Each row was made from one path, in order. Every step used is in the known rows, and no mark comes twice. Write each row's path.
Each row is shifted at random along 8 fixed directions that mean nothing.
Known rows
rokibun > binof > tega > bupu > sofavav: [-337   71   44 -208   27 -145 -308  221  -66   20 -126   -4  139 -165
  192  -55   -9 -165  -78  120  -66  -31    4  149   52  132   43    9
  173    9  -34  189  105   93 -291  289  307  321  147   57   18  -49
  -92 -125  -48  -40  -77  -10   41   20 -112  206  167   53  227   -1
  -18]
bupu > bokufi > binof > tega > movi: [-150  -35  257 -134 -187   92 -144 -105  -26  -83 -302   46 -173 -216
  200  142   22   39   13  102  113  -97 -341  103   14 -125  -78 -198
  109 -184    4   50  -18  102  107    4  -18  109 -180 -178   23 -104
 -102   82  -20  -37 -131    1  -74 -164  123  -27   41   79 -111   83
  -71]
bupu > sofavav > rokibun > binof > tega > movi > dore: [  91   94  -55  104  114   68  135   13 -155  -57  136 -352   14  -75
   34  118  179 -141  -57 -123  187   83  -88   46 -325 -193  134   66
 -112  176  -23  152    4  -73   41 -186   63  -85 -334  -45  -90   92
  -70  175   27  -27 -240    1  139 -120    4   63 -171  -49   23   22
  -59]
sopu > movi > dore > salik > rokibun > binof > tega: [ -59  157  175  -47 -207  131  -57  -74  -69  123 -101 -246   11  117
   -1  123   58   50   13  -30   25   63   24   90  -36 -227   45  196
   36  -30   77 -240  -12  163  253 -303   -1  -90 -159  -53   41  -55
   90  180 -146  248   14 -105 -104  -54  102  135 -135 -203  160    0
   46]
tega > bokufi > salik > sopu > movi: [  20  -79  140 -216 -196 -168 -127   84  128  169  -55  418  135  215
   17  -38 -161  113  130  102 -198 -142   53   34  191  185  124 -257
   74    3  -86  -94  -88  110   18  278  -46  257  180  -47   84  -55
  -70 -180  -38   31   -2  -26 -110   63  167   78  154  263  -17   55
   69]
salik > rokibun > binof > tega > zulim: [ -76  -71  -73   77    4   79  172  -48  -56 -190   44 -122  197  -26
  -26  126  182  267  -71   73    9   45  -82  239   70  -46  152  -44
  -23   61 -127   25 -205  -27  169 -121  -13   72  -99 -172  -25  -25
  -63   88   44   85    4  -56   21  131  185  155  -15   61  157    8
   77]
salik > sopu > binof > tega > movi > rokibun > zulim > bupu > bokufi > dore: [ -93   84   89   76 -160  -33 -150   51    5  114  -68  152  -66  -52
   84  -58  -46  -59  -60  105   12   -5  -62   36  -29   17   62 -151
  239 -112   38  -69  161   38 -159   26 -196  -41  223   42  219 -104
    6 -135  162   28 -113  117  -62    8  -80  -10  -66  -93 -104   63
  -97]
tega > bokufi > rokibun > zulim > sopu > movi > dore > salik: [  88 -221  -27  100   64  -72  238 -143  206   -5 -188  214  -31   12
    7  109  196  206   73 -121  -28 -252 -121 -133  125   99  -59 -224
 -152 -212  -39  -37 -124  -23  191  143  -38 -243  256 -169  -29 -131
  -97  -28  -69  -14  137  201 -197  -24  129  -66 -115  324 -230   63
  -25]
salik > movi > rokibun > tega > zulim > bupu > bokufi: [ 228  116    0   65 -133    3 -144 -126   10   39   22 -156  115   -4
   83   45 -109  124  -21  157   90   98  106  104  -21 -135   -3  156
   87  -15   17   10  -83  123   88 -281  -81    3  -37  110   13  115
   20   33  107   28  136  -97  -10  254 -107  -43 -127  -91  133  -44
   97]
movi > rokibun > zulim > sopu > binof: [ 114 -248  -76   25 -128  115  173 -201 -146  258  319 -147  336    5
   41 -152 -105  -59 -127 -272 -239  169  352 -346 -490  -86  153   32
  -35  292  138  -40   88   46 -176    3 -149 -198   -4  232   27  358
  250   16   83  199  100  103  -41   62 -291   -7  104  -19  326 -347
  186]
salik > movi > rokibun > zulim > tega > bupu > bokufi: [ 144  144   -8  118  -39   30   25  -58   97 -296 -294   75 -244 -188
  -27  231  117  122  -11   71  226 -107 -274  261  226  -32  -11  -95
   30 -194 -150  125 -106    2  123 -200   37   -6  151 -192 -101 -186
 -207  -72  153 -125   59  -41  105   71  125   39  -94   10 -238  228
  -99]
bokufi > bupu > sofavav > zulim > rokibun: [-159 -265  187 -162  -74  147   -5 -326  -50  144   34 -156 -214 -266
  -39  -70 -170  -46   16 -206  277  122 -141 -298 -569 -322 -161   46
  -12  -33  329   44   18  -35 -142  -24  -45 -280 -409   52 -152  208
   93   52   39  127  -65  154   27 -124 -187    2  102   81  105 -246
   49]
zulim > movi > rokibun > binof > tega: [ 150  377    9  -46  -75  163  -38   58 -104   21    2 -175  114   69
   44  136   88  -62  -83   93   -7  111  222   98  -22 -117   30  255
   77  181  -53   33  118  104   57 -211  -84  228  -94  121   -9 -110
  182  132 -112  -19    0 -200    7   65  -95  130  105 -177   95  -15
  231]
rokibun > tega > bupu > bokufi > dore > salik > sopu: [-191 -408   12   88 -103   57  194   70 -177  -99  178 -114  -70  120
 -179  141 -203 -116   89 -147  -44   61  -53  -49 -133  114  289   62
   -6  226   36 -141  200  -60 -334 -158  -67 -130   72  -58  -99  164
   60    2   18 -154 -345  -59  193   14  128  268   -2 -354  100  123
 -179]
dore > bokufi > binof > tega > zulim: [-109   40   70 -126  -48   44 -193  219   -7  -13  121  102  438  244
  121 -123 -141    6  -36  138  -94  -22  179   92   53   40   26 -119
  177   88   84   27    0  142  -28  -81 -288  171  -35  -32  270  184
  188   47 -210  134   91 -229 -138   -8   53 -147   79 -117  149 -146
  217]
sofavav > rokibun > tega > bokufi > dore > salik > movi: [ 284 -191  -74    4   12   92  142   12  -71   48   58   71  -43  -91
 -164   55   32  172   52  -53   47   -5  102   -6  111  -67 -130  -29
 -218  -16   32  -50 -129  -31  245   81 -152  -63 -182  -12  -13   48
   -4  -32  124   96   65  -89 -122   54  164 -146 -117 -112 -112   61
  -82]
zulim > tega > bokufi > bupu > sofavav: [-100 -199   94  -37  -62   31    6 -104  -29  -71   80   85 -180  -85
  -73   -9 -120 -112   73 -148  145   78 -138  -78 -221  -50  -33  -87
   49  132   31  230   69  -35 -177  138  -45  101 -157  142 -169   56
  -44    5   73 -119 -240   -5   40    8  -87   92  100  118  -54  -14
   75]
sofavav > movi > rokibun > tega > bupu > bokufi > salik > sopu > binof: [ 260 -112  -79   45   28   -1  183  121 -126   30  314  -33  160  260
   76   19 -107  -35   29  -74 -161    8   91  -35 -152   34  288   -6
 -188  296  -85 -102   14  -24    0 -250 -145  -85   50   85  -10  333
   60   33  154  -65    5  -79   78   71   94   29 -127 -171   17   44
  -65]
sofavav > zulim > tega > bupu > bokufi > salik > sopu > movi > rokibun > binof: [-164  171   74  -80  -91  -12 -193   -1  -17  263  -68   81  -85  -82
  166   70  -66 -203  132   51  133  -78 -153 -113 -334 -167  135 -135
   84  -97  102  -24  238  101  -83 -119   69 -207  152  -27  138  141
  111  -73  -11  141  -71  116 -103 -177  -92  124 -207  -96 -112  -81
  -97]
dore > bokufi > rokibun > binof: [-235 -350  -81  -48  148   53  334  -34   85  -47 -140  284 -105 -275
 -190   14  247  128   79 -149  108   -3 -130  -14  137  119  -98 -236
  -31  -87  -85  250  -92  -11  148  453    4   62  -78 -124  -92 -316
    6 -224  -22 -102 -253  118  -80   -2  196   81  -22  286  -89  267
   43]
bokufi > rokibun > tega > zulim: [-418 -490 -109  -44   24  -15  257   15 -177   28  147  111  181 -319
 -123   81    8  159  -87  -63  -56  151 -174  -44 -194  168  178 -124
   20   88   -1  -35   46 -132 -319  399   31   90  -21  -86 -107   19
  -58  -52  -19 -197 -166  296   31   70   88  351  198   89  246  -65
   -9]
rokibun > zulim > sopu > binof > tega > bokufi > dore > salik > movi: [ 135 -137 -104    8  -46  -45   44  -68  -69  -25   75  115  145    5
  -75  -57 -128  167  -29  -21 -411  -60  242  -37  251  163   65   51
  -89   83  -27 -142   18  -40   -5  193  -73   92  252  100    5  -95
  -44  -28   46   84  157  -11  -30   85   55  -85  134   -7   41    0
   33]
bupu > sofavav > dore > bokufi > rokibun: [-176 -195   42  -51  108  131  183   79   -7  -86   84   88 -121  107
 -252  -70 -146 -183  117 -191  258   76   17 -136 -176  -18 -112  -37
   13   90  134  196   47    2  -63  -81 -221  -35 -173  -19  -95    4
  180  -77 -126  -16 -202 -127  140 -211   18 -200  -99 -219 -133  132
   -5]
sopu > binof > tega > movi > dore: [-179 -132  126 -147 -240  -50   93  -51   31    0 -241   64  -20 -138
  -71  124   85  140  -48    3  -39   16 -239  180   83   80  140  -89
   30  -48  -52 -282 -128  -22  -80  146  100   78  -82 -257  -42 -290
 -313   39  -38 -249 -155  207   60 -102  257  221  156  269  140  131
 -182]
zulim > tega > bupu > bokufi > dore: [ 164  -36  205   10  -37   22  -50   45  136 -257  -81  192 -126  158
 -108  126  -70 -104   40  -63  182  -56 -141   94   80   67  -51 -181
   68   14 -118  176  -73   53   49 -143 -255   64  -18  -72 -100  -83
 -132   57  -45 -193  -98 -165   91  -10   73  -51   24  -40 -206   87
  169]
dore > salik > sopu > binof: [-268   36  152 -280 -283 -136 -106  -28  -22   37 -115   68 -137  187
 -140  -18 -286 -157  111  -41 -262   57   39  105  208  299  194  240
  150   64 -116 -233  195   62 -179   90  298  462   48   93  -99 -151
   27  -95  -69 -162 -117  -81  174 -155   32  266  344 -102  167  213
    0]
tega > bupu > sofavav > dore > salik > sopu: [-167 -169   -9 -116  -97  -25  -51  105  -29  171   73 -186 -143   -6
  -87  -97 -135 -262  117 -124   54  -10   58 -104 -202    3   34  -61
  -23   17  158    0  112  -51 -258  122  234  -40 -152  -27  -37  215
   61 -165   84   92 -187  -31  101 -176 -120   84   80  -98   87  -28
 -228]
zulim > sofavav > dore > bokufi > tega: [  28 -295  128 -117    7   82  222  -27  142 -131   -6  257   82  302
 -254  -49 -169  203  153  -17   95  -14   48  -26  172   99 -209   42
  -93   50   27  -56 -242   85  122  -40 -120 -169 -129 -166  -38 -124
   33   30 -176 -146  -13 -118   33   21  302 -290   17  194   89  122
   30]
dore > bokufi > tega > bupu > sofavav > zulim > movi > rokibun: [ 466  -70 -186   -1  197   92   23  207  105   61  293   84  504  142
  -61 -230  -48  100   21   -5  -69   62  491  -96  -87  -98 -154  -20
 -201  272  165  111 -362   33   61  -58 -402 -227 -161   42  170  276
   93  -25  -37   32  235 -242 -182  226   36 -427 -116   47   75 -175
  191]
salik > rokibun > zulim > sofavav > dore > bokufi > binof > tega > movi: [-299 -226    5  -73 -107   -7   35  -96 -234   87   76  -18   61 -197
    3  -76  -76   26  -26   75  -15   39 -112  -82  -82 -107  -27  104
   29  -57  167  -85   58  -82  -79  255  202   -4 -168  -35   72  178
   23   61   46  164  -25  228    3  -68   52 -161  -11  -21  257 -271
 -163]
dore > bokufi > bupu > sofavav > movi > rokibun > tega > zulim > sopu: [-252  379   78    9  179 -168 -440  159  216  -94 -246  121 -103  130
  108  -79  -63  -64   81  400   28  -32 -110  108  348  164 -149  201
  159 -162  -94  -36   72  179  -35 -120  236  104  300  -15  123 -185
   14   76 -276 -322   96  -85   -3   -4   22  -94  -51   69 -165  226
  -27]
movi > rokibun > tega > zulim > bupu > sofavav > dore: [-160  111  -57  -49   59 -118 -148   51  168  107 -242   97  -75 -143
   28  -89  125   25   24  231  263   24 -143  120  129  106 -212  -67
   31 -228  -31   21 -102   19  -30  101  257  -36  103  -77   89 -216
 -135 -158   96 -213   77  131   -9   18  -40   45  -59  246  -30   94
 -197]
dore > salik > movi > rokibun > binof > tega > zulim > bupu > bokufi: [ -45   33 -104    4  -59  -41  -61  -92   58    4 -178  -92  150 -107
  151   38   55  165    1  211  -37 -124   69   88  123  -60   26   64
   67 -163   74   13    4   57  -69  -63   35   -6  276   29  104  -29
   45 -155  130   98  121   -8 -124  153  -90   17 -170  -67  135   22
 -173]
movi > rokibun > binof > tega > zulim > sofavav > dore > salik > sopu: [-237   20 -100  -48  -38  -90   68   -1  -18  210  -98 -187 -107    6
   58   54  112  -33   13  170  -42  -92  -26  -43   31   12   70  141
    1 -164   45 -189  169  -81 -168  123  370  -40  111  -66   69   -5
  113 -141   98   91   -2  189  -14  -80  -46  173   48  -13  160  -54
 -292]
dore > bokufi > salik > sopu > binof > tega > zulim > movi > rokibun: [ -63   65  -58  -58 -145   27   34 -104  -46   92  -20  -53 -146   -8
   82   51  -46   35  -27   64 -220   64   64  -82  -26  -29   42  135
   38  -26  109 -326  132 -109  -86   21  -68    0    2   43   66   18
  146  -16  -40   81   44   80  -94  -16  -21   92  166 -127  -24  -88
  -91]
dore > salik > rokibun > binof > tega: [  40 -354 -101   44  -46  199  364  -37 -134  -68  187 -254  383  107
 -130   59  150  252  -50  -61 -147   81  217   27  -20 -102  171  117
 -183  278   50  -73 -213    8  111 -127 -156 -100 -112  -59  -45   99
  116   76   54  152  -42 -153  -41  238  192  114  -95 -122  391  -50
   10]
sofavav > dore > salik > movi > rokibun > tega: [ 115  -66 -180   23   49   99  214  -12 -282  310  157 -274 -145 -314
  -57   16  130 -118 -103 -188   -6  131  174 -230 -156 -204  -25  111
 -148    7   95    7  189 -160  -75  197  163   86 -236  197 -119  215
  143 -119  184  237   17  105  -52  -14 -239  156   84 -221  159 -229
 -116]
sopu > binof > tega > movi > dore > bokufi > salik > rokibun > zulim > sofavav: [-155 -263  -13   93  -72  -43  318 -163  -51 -145 -100  132    5   38
  -34   96  106  244    9  -55  -73 -134 -194   29  158   21   70   77
  -53 -134   43 -272  -99 -165   -6  -25   84 -345  204 -136   20  -17
  -74  -29   15  144  109  198   -2   76  245  -31 -121   42   62  -47
 -256]
sopu > binof > tega > movi > dore > salik: [ -90 -115   31  -80 -236   75  114  108  -37   72  -13  -35  196   75
 -100   30   19  -64   57 -165  -85  -28   52   42  -76   13  144  -83
  -38   83  129 -221   26  -37 -191  -55  -74  -91  -55 -106   71   11
    8   22 -111  -62 -151  -47  -48 -193   71   95   -8 -109  115    8
 -208]
sofavav > movi > rokibun > zulim > sopu: [  58  -75 -204   89  113   26  207   64  -30   19  201    1  372   72
 -103  -54   31  -20  -92  -17 -123    0  207 -199 -172   94  210    6
  -43  266    1  109   67   -8 -303   11  -33   -7  257    7   -1  153
  133  -43   10 -102   38   42  118   70 -119   24   90   30  198 -138
   35]
bokufi > rokibun > zulim > sopu: [ -11   91   46  -51   56  -72 -191   81  218   80 -101  226   74  -56
  -58  -76   48   60  -66  130  -93    9   60  -40  154  218 -122 -145
  127  -92 -109  111  -58  136   66  385    5  185  111  -32  -10 -283
   -9  -37 -169 -152   74   61  -44  111  -42    7  230  294  -29   55
  332]
rokibun > zulim > sopu > binof: [ 241  145  -80   74  -64  113   12  -28  -72   67  344    0  239  133
  -62 -199  -87 -221  -24 -302 -178  128  349 -135 -228   62   71  -56
   25  302  -84  231  128   37  -10   16  -88  121  -66  281  -15  134
  208   28   21   72  -48 -157   68  -60 -336  -62  161   11   27 -144
  372]
bokufi > salik > sopu > binof > tega > zulim > bupu > sofavav > dore: [ -35  212  159 -129 -122  -34 -310  -46  109  186   -2 -114 -154  155
  197 -169 -170 -113   73   92   92  -23   -7  -23 -171  -62 -176  -76
   54 -152  139 -127   39   46  102 -142   42 -178 -132   69  115   46
   73    7   15  222   88  -34  -39 -149 -177 -116   14   54 -121  -59
  -25]
salik > rokibun > zulim > bupu > sofavav > dore > bokufi > binof > tega > movi: [ -48   48   34   62    8   14  -96   17   92 -220  -95   78  103   57
  -13 -132   20  197   89  255  147   -2 -121  278  318   10 -174    3
  -29  -79  -10   -8 -300   50  370 -168   14 -108 -114 -184  162 -140
 -113  117  -17  -62   46 -129    2   80  304 -345 -268  124  -90  177
  -63]
sopu > binof > tega > zulim > bupu > sofavav > dore: [ 105  200    0  -78   41  -89 -108   54  225 -162  -76  108  164  235
   11 -210   -6   88   36  161   56  -52   64  262  278  194 -167  -41
  -41  -18 -141   69 -267   32  180  -97   42  125   55   -7   67 -253
 -145  -43   84 -172  144 -148   82  -15   15 -208   -4  268  -76  174
   14]
bokufi > dore > salik > movi > rokibun > zulim: [ 271   91  -71   97  196  -30  136   67  -77  -74   66  -63    7   15
  -87   37   16   41 -119 -143 -108  -16  173   39  220   37   57   67
  -31   19  -93   60   43  -93   68 -132 -130  164   41  126  -68   47
   81  -68  -44  224  309 -154   31  117   23   78  146 -259  -47   24
  238]
sofavav > rokibun > binof > tega > zulim > sopu > movi > dore: [-119  -27   21  -66  -49  -40  -73 -173  -63  341   85 -197  211 -113
  196  -38   52  -18 -131  -13  -91   14   77 -283 -477 -188  101   26
   25  -16  155 -129  105   74 -101  197  112 -171  -22   20  113  198
   48   80  -13  221   19  342 -145 -114 -230   48  -20  167  286 -363
    3]
movi > rokibun > binof > tega > bupu > bokufi: [  53 -295 -176  -53  -21  -16  118  178   16  -49  101  -96  507   18
  -56   18   10  244 -117  225 -160  155  112  200   33  131  268   -5
 -109  355  -63  -44 -282  122 -149   51 -183   86  128 -168    9  -92
 -160   60   83 -436 -129   -4  115  320  318  194  -98   62  456  145
 -106]
rokibun > tega > movi > dore > bokufi > bupu > sofavav > zulim: [ 228 -101  -56   75  318  -74  -95  185   88   86  227  -52  258  -24
    7 -266   57   33   40  -27   89   -5  134  -40    3 -101 -129 -121
 -159   85   89  185 -277   25  115   13 -165 -218 -192   29  108  154
  -91    6  -32   63   56  -76 -119  127   90 -228 -202  251   12  -17
  117]

Write each row's path
[ 119  219  -92   87   90 -133 -175   24   14   -3  118  -29  243  319
   24 -100  -39 -146   95  -22 -235  -36  214   -9   82  105  103  233
  -77  106 -104  -51  -18   44   36 -226  201  -38  217  166   74  177
  -12   57   -5   -2  242 -149   26  -42 -126 -145 -154  -87   41  -55
   49] -> bupu > sofavav > movi > dore > salik > rokibun > tega > zulim > sopu > binof
[ -61 -265 -166  -27  106   40  124  -79  -62  193   99 -311  -18 -207
 -107  -39  154  152  -30  -37  -82  202  -56 -109 -138 -128   -6   63
 -228  108  179 -131 -197   -9  142  213   18 -284 -279 -123  -49 -111
  -98   92   20   49 -172  161  -25   83  288  170 -145  106  277   38
 -174] -> bupu > sofavav > movi > dore > bokufi > salik > rokibun > binof > tega
[  38  104   65   31    0  -93 -241   94  130  109  -87  174   13   14
   45  -18   -8  -28  -47  174  125   65  -31   53   88   83 -101 -113
  189 -123  -45   51   15  106  -49   29 -198   71  138   68  137 -104
  -29  -52    7 -153   38   24 -105  146  -74   43  -42  -26  -40   -1
  113] -> movi > rokibun > tega > zulim > bupu > bokufi > dore
[  95   83 -102  -37  -10   66  -54  125 -156  227  333 -337   -7  -34
   -6 -220  -73 -373  -48 -315   22  185  176 -159 -398 -175  -52   59
  -63  197  244  106  120  -26  -87   68  -26  -41 -444  152   12  278
   88  100   13  129 -254   -4   27 -270 -218 -149  -47 -146  112 -186
  -71] -> sopu > binof > tega > bupu > sofavav > movi > dore > bokufi
[   4   50  -55  282  287   23  298  -31   83 -330  135   77 -210  155
 -134  -32  138   58   31 -104  120   21 -168    0  118   40    5   41
  -93   43 -220   39    8 -169  181  -83  -17   21  -73   -7  -90  -54
    6  150  -68 -249 -199   32   67  -52   85  -66 -132  116 -319  185
   31] -> sofavav > rokibun > tega > zulim > sopu > movi > dore > bokufi > bupu
[-254 -136   54  -38  -79   51  152 -152 -114   79 -158 -113 -158 -103
  162  185   54  124  -51   75 -122   -4 -201  -69 -108  -76  231   17
   25   -3    9 -195  146   41  -85  -32   -4  -71  204  -90  -20 -163
   47  -52   53   39 -183  176  -11   13  155  378  -15  -63   90  147
 -219] -> bupu > bokufi > salik > sopu > movi > rokibun > binof > tega
[ -49  -46 -208  109  -25  121   86   78   73  -86   74  130  162  -91
 -304 -121  128  159  148   21  228  144  -94  221    0   50  -65 -114
  -91   98   -3   93 -299  -33   60  -11   57 -184 -147 -155   68 -139
 -112  -86  195 -269 -207 -100   68   49  152  -20 -214  146  -61  219
 -192] -> salik > rokibun > tega > zulim > bupu > sofavav > movi
[ 284  -11 -200   70  -51   88 -131  211   25  -42  170   41  335  -36
 -257  -89  -17  178  -16   80 -171  112  278  152  158   79  -73  -36
  -81  170   70  -44 -227   12   13  139 -348  -41   59  -21  115 -133
  -66   42   55 -128   77 -188  -40  243  145  -45  -56 -155   72   32
   77] -> binof > tega > bupu > bokufi > dore > salik > rokibun > zulim > movi
[-154  573  -85  -31   -3  -85 -415  231 -110   29   17  -44 -195 -121
   85 -104 -170 -307 -105   85 -261  201   28  141   42  155   96  137
  163   81 -100  -66  316  -72 -230  127  270  365   89  201  -16 -164
  -13   46 -120 -165  -63  -60  194 -106 -197  216  238 -284 -123   80
   13] -> bokufi > salik > movi > rokibun > zulim > sopu > binof > tega > bupu > sofavav
[ 285  103   94  116  -20   57 -132   -3   38  -84  -27    4   18   86
  105    6 -105  102 -132   67 -116  -10  114   57   63  -72    8  -26
   39    3  -34 -119  -71  120  143 -286 -344 -156  176   12  101  -18
  -34   87   45   91  238  -95   -4  108   42 -200  -83 -178 -124   47
  116] -> salik > movi > rokibun > zulim > sopu > binof > tega > bupu > bokufi > dore
[  60  -84  -57  105  318 -121  167  -90  193 -183 -225   75 -353   19
  130   -6  195   95   64   62  -26 -106 -223  -82  376  144 -233  -12
 -306 -177 -167  -52 -192 -125  333   66  252 -177  141 -114 -132 -192
 -144   40 -102 -213   66  112  -24   31  192 -101 -124  295 -333  175
 -216] -> zulim > sopu > movi > rokibun > tega > bupu > sofavav > dore > bokufi > salik
[ 452  235   -9   91  142  -16 -156   83  147    6 -184  144 -362 -239
   45   76  274  -32  -72   24  123   20  -72   92  282    2 -328 -189
  -37 -197 -223  222 -138  -16  313  266 -111  183 -135   59  -49 -267
 -204  -31  131 -200   43  -11 -136  116  -32  -14   50  147 -378  104
  178] -> zulim > movi > rokibun > tega > bupu > bokufi > dore
[ 158  167  -99    8   -2  -67 -117  256   -8  128  183  -64  186  136
  -89   21  -31  -31  -50   91   33    1  -32   43 -143  -33  111   -6
  -25   77   94  -96  -29  -11 -147  -22  -72 -119   26  -85   52  106
  -93  119    5  -64   51   54  114   28   87   37 -119 -143  154 -126
 -103] -> binof > tega > bupu > bokufi > salik > rokibun > zulim > sofavav > movi > dore
[  12  444  208 -114 -234  -29 -222   89  171  -74 -442   82 -393   76
  149  168  150  -70   43   90   34 -258 -118  264  370   40 -128   13
  132 -368 -106 -243   74    5  155  -50  225  141   53 -121   54 -235
 -109  -42  -44   17   88  -69 -103 -183  -22   22  161   42 -320  151
 -102] -> zulim > movi > dore > salik > sopu > binof > tega > bupu
[-464  -61   12 -130 -244  -72 -279   91  121   33 -268  305  101  -76
  -58  -21 -111  222   79  369   86   33 -213  219  135  199  -24  -98
  191 -120  143 -217  -79  125 -232  115   17 -126  389 -205  178 -316
 -132 -101  -37 -199  -47   74  -16  178  232  172  -89   68  103  169
 -296] -> binof > tega > bokufi > salik > rokibun > zulim > bupu > sofavav
[-103   55   33   58   29  -23  -72  -39   40  -17   37  174   -8   57
  -41    9 -124  -79   43  -82  -99  -90  118 -176  -42  -21   67  -81
  196  -78   27   48  165  -26 -195   99   33   19   76   -9   32  145
   48  -85 -178  201   -2   -5  -36  -67 -180 -127  146   46  -13 -194
  150] -> salik > movi > dore > bokufi > tega > zulim > sopu
[-121 -115 -163  134 -163  179  166   28 -128  189  211    7   32 -200
 -217  -50   -2  -39   25 -182   94  216  100  -69 -265  -83   23  -83
   57   42  193 -127  179 -185 -231   62 -115 -195 -198   99   99  144
  202  -93   49   46 -190   40 -108   14 -181  153  -12 -269    0 -157
  -84] -> bokufi > dore > salik > movi > rokibun > tega > zulim > bupu
[  76  -62   56   82  184 -151  175 -319  192 -196 -160  131 -359   -8
  -11   41   74  107   65 -111   63 -135 -316  -86   70   26   12  -67
 -127  -72 -216   65 -147 -111  139   40  153   36   46  -77 -230 -195
 -331   60   61 -197  -25  225  103  -98   94   -5   42  506 -286  128
   23] -> tega > bokufi > bupu > sofavav > zulim > sopu > movi > dore
[-232 -140 -134  -81  203  -92   15   47   72 -135 -214  334 -140 -387
  -96  -61   57   40   75  -11  137 -164 -115  -10  159  185 -274 -129
   -2 -241   45  217    5 -105 -142  453  155  -20  248  -75  -33 -234
 -123 -279   19  -98   90  178   22  -73   -3 -118   43  219 -231  135
 -125] -> tega > bupu > sofavav > dore > bokufi > rokibun > zulim > movi
[ 154  202   68   43  -25   41 -226  -81  129  227 -191  -60 -239 -145
    6  -23   41  -19  -52   -2  -58    9  124 -153   79  -88 -217  -24
   69 -248   86  -99   64   92  147   57  -13 -143   -6   38   66 -103
  125  -28 -125  229  237  -10 -167    8 -137  -35  124  -49 -148  -54
  162] -> bokufi > dore > salik > movi > rokibun > zulim > sopu
[ 358  333  112  -17  -13   69 -413  193  202  104   67   92   20  152
   54 -204  -74 -175  -30   73    7   25  151    1  -26  -41 -211 -261
   33    7  -11  101 -112  177  218  -33 -373   23 -116   23  171  -90
  -21  131  -13  -42   -3 -177  -88 -139 -124 -345  -44   -1 -253  -34
  220] -> sofavav > zulim > sopu > binof > tega > bupu > bokufi > dore
[  37  261 -108   88  242 -117  112   70   74 -293  -81  225 -306   51
 -174  118  105  -64   72   98  222  -38 -308  208  333  261 -111   31
  -30 -113 -396  285   18 -155  102  103  251  393   53  -22 -233 -392
 -173  -13   77 -474  -98   34  298 -135   41    5   26   99 -329  286
    8] -> bupu > bokufi > rokibun > tega > zulim > sofavav > dore
